[ 29   1  -6   9  -3   6  -8   0  -2   3 -18  -3   6  -5  17  -2  -1]	Y [28]
[  0  22  -4  -6 -10   3  22   6  -9   6   9  12  -1  -1   5  17 -11]	Z [23]
[ 17  26  -7   8  -8  12  -5   7  -1   1   8   4 -30   1  11  12 -11]	Y [26]
[ 17  19 -14  11  -2  -9  27  11  -8  12  -8  -2  -2 -11  12  23 -18]	Z [26]
[ 25   5   0   3  -7   4  -5  -1  -1   4 -10   2 -13  -6  15  -3  -8]	Y [20]
[  4 -14   2   3  -1   7  -5  -4  -4  -3 -23  -5  40   5   5 -15  11]	Z [20]
[ 23  -9   5  -3   4   4   1  -2   2   5 -11  -2   1  -1   9 -14  -4]	Y [20]
[ 24  -9   1  14   5   1  -7   0   6  -1 -15  -1   3  -2  13 -10  -5]	Y [20]
[ 32  19 -15  14  -5   7  -4   6  -1   5 -12  -1 -11  -5  17   7  -9]	Y [23]
[11  7 -4 12  2  2  1  4  5 -1 -2  3 -1  0  6  1 -6]	Y [26]
[  5   1  -5   4  -7   9  -6   2 -10  -2 -18   4  26   1   5  -1   5]	Z [26]
[  2  -3   5  -5   0   5  11  -2  -2   3 -13  -5  -1   4   7  -6  -4]	Z [28]
[ 18   5   4  -1   0  12  -1   3   2   2   0  -5 -17   1  14  -5 -12]	Y [28]
[-15  -1   3  -9   6   1  29   3   0   2   3   3  15   3  -7  -1  -4]	Z [26]
[-15  -2   9 -15   3  13  -3  -3  -1   1   0   6  11   8  -7  -6   2]	Z [20]
[-13   9   3  -4  -9   8   9   1  -8  -4  -3   4   9   2  -1   2   0]	Z [26]
[-13   8  -2  -2   1   4  11   6  -6   3   1   5  15   3  -4   7  -5]	Z [23]

[ -5  16  -9  -5  44  28   1 -17  -8  17   1   0   9 -13 -12   1 -13]	nafu gonik
[ 3 12 -3  5 46 22 -2  9 -6 12  0 -9  2 11 -2 -3  3]	fefuf Bim
[-10  11  -6  -1 -11  13   6 -12   0  20   2   9  11 -13 -14   5 -17]	paga Muka
[-1 10 -5  3 39 16  7  3 -3 18 -2 -6 11  2 -1 -1 -2]	nafu Bim
[-12  -6  -6   2   0  24   6   0   3  26   3   5  -9 -21   0  13 -16]	repan Muka
[-7  4  0  4  0 11  5 -8 -4  5 -1 -1  5 -1 -1  3  4]	paga gonik
[ -4  -3  -7  -2  -2   5   4   3  -2  23  -5   8 -10   1   1  15   4]	fefuf leb
[ -6   5  -5   1  15  -2   1 -10  -2   5   2   0  -4  13  -5   7 -11]	fefuf zaga
[ -4  -5  -5   0  35  -3   2 -15   3  20  -4   0   7   6  -5   6  -7]	nafu zaga
[-6 10  2  6 42 18  1  7  2 19 -4  2 16  3  1 10  5]	fefuf Bim
[-10   2  -5   5  26   6   4 -17   0  29  -9   4  -1 -12  -1  15  -8]	repan gonik
[  4   2 -11   1 -27  22   0   3   4  19   1  12  -6 -11  -5  14  -2]	fefuf leb
[ 1 10  0 -3 38 13 -2  7 -1  7  2 -8  3 -5 -3 -5 -5]	nafu Bim
[ -1 -13   1   2  26 -29  -4  -9   1   1   1   1  11   5  -5   7  -8]	nafu gonik
[  0  24 -12   3  44  36   9  -9   0  33  -5  -2 -12 -18   0  16   3]	nafu Bim
[ -7  10 -13   6  23   7   4 -13  -4  17   0  -1   3   8  -8   8   1]	fefuf zaga
[ -4  -2  -6  -1 -12   4  -3   5   0  14   4  10   1  -2  -8  10  -1]	fefuf leb
[  4   6  -3   3  50  15   2 -10  -1  21  -2 -11  -2   5   1  -5  -3]	repan Bim
[ -9  -2   0   4  30  -1   2 -13   2  15   4  -3   6  -5  -9   8  -7]	repan gonik
[ -4 -14   3  -5  14  14  11   3   6  22  -4  -1  -1 -20   2   8  -7]	repan Muka
[ -3   2  -6  -3 -14  -3  -4  -9   2  -5   2   3  18   1  -6  -2  -7]	paga gonik
[ -7   1  -8   0   7  16   7   1 -11  10   3   2   8   0  -7   5   0]	fefuf gonik
[ -7  -1   2   3  36  -6   1  -9  -2   7  -2 -13  -6   2  -2   5  -6]	repan gonik
[ -1   1   0  -3  34  15  15   1   8  23  -1   7   4 -20   3  20 -12]	nafu Muka
[ 0 -7 -3  0  0 -7  0 -5 -1 10 -4  7 -1  4 -1  5 -1]	nafu leb
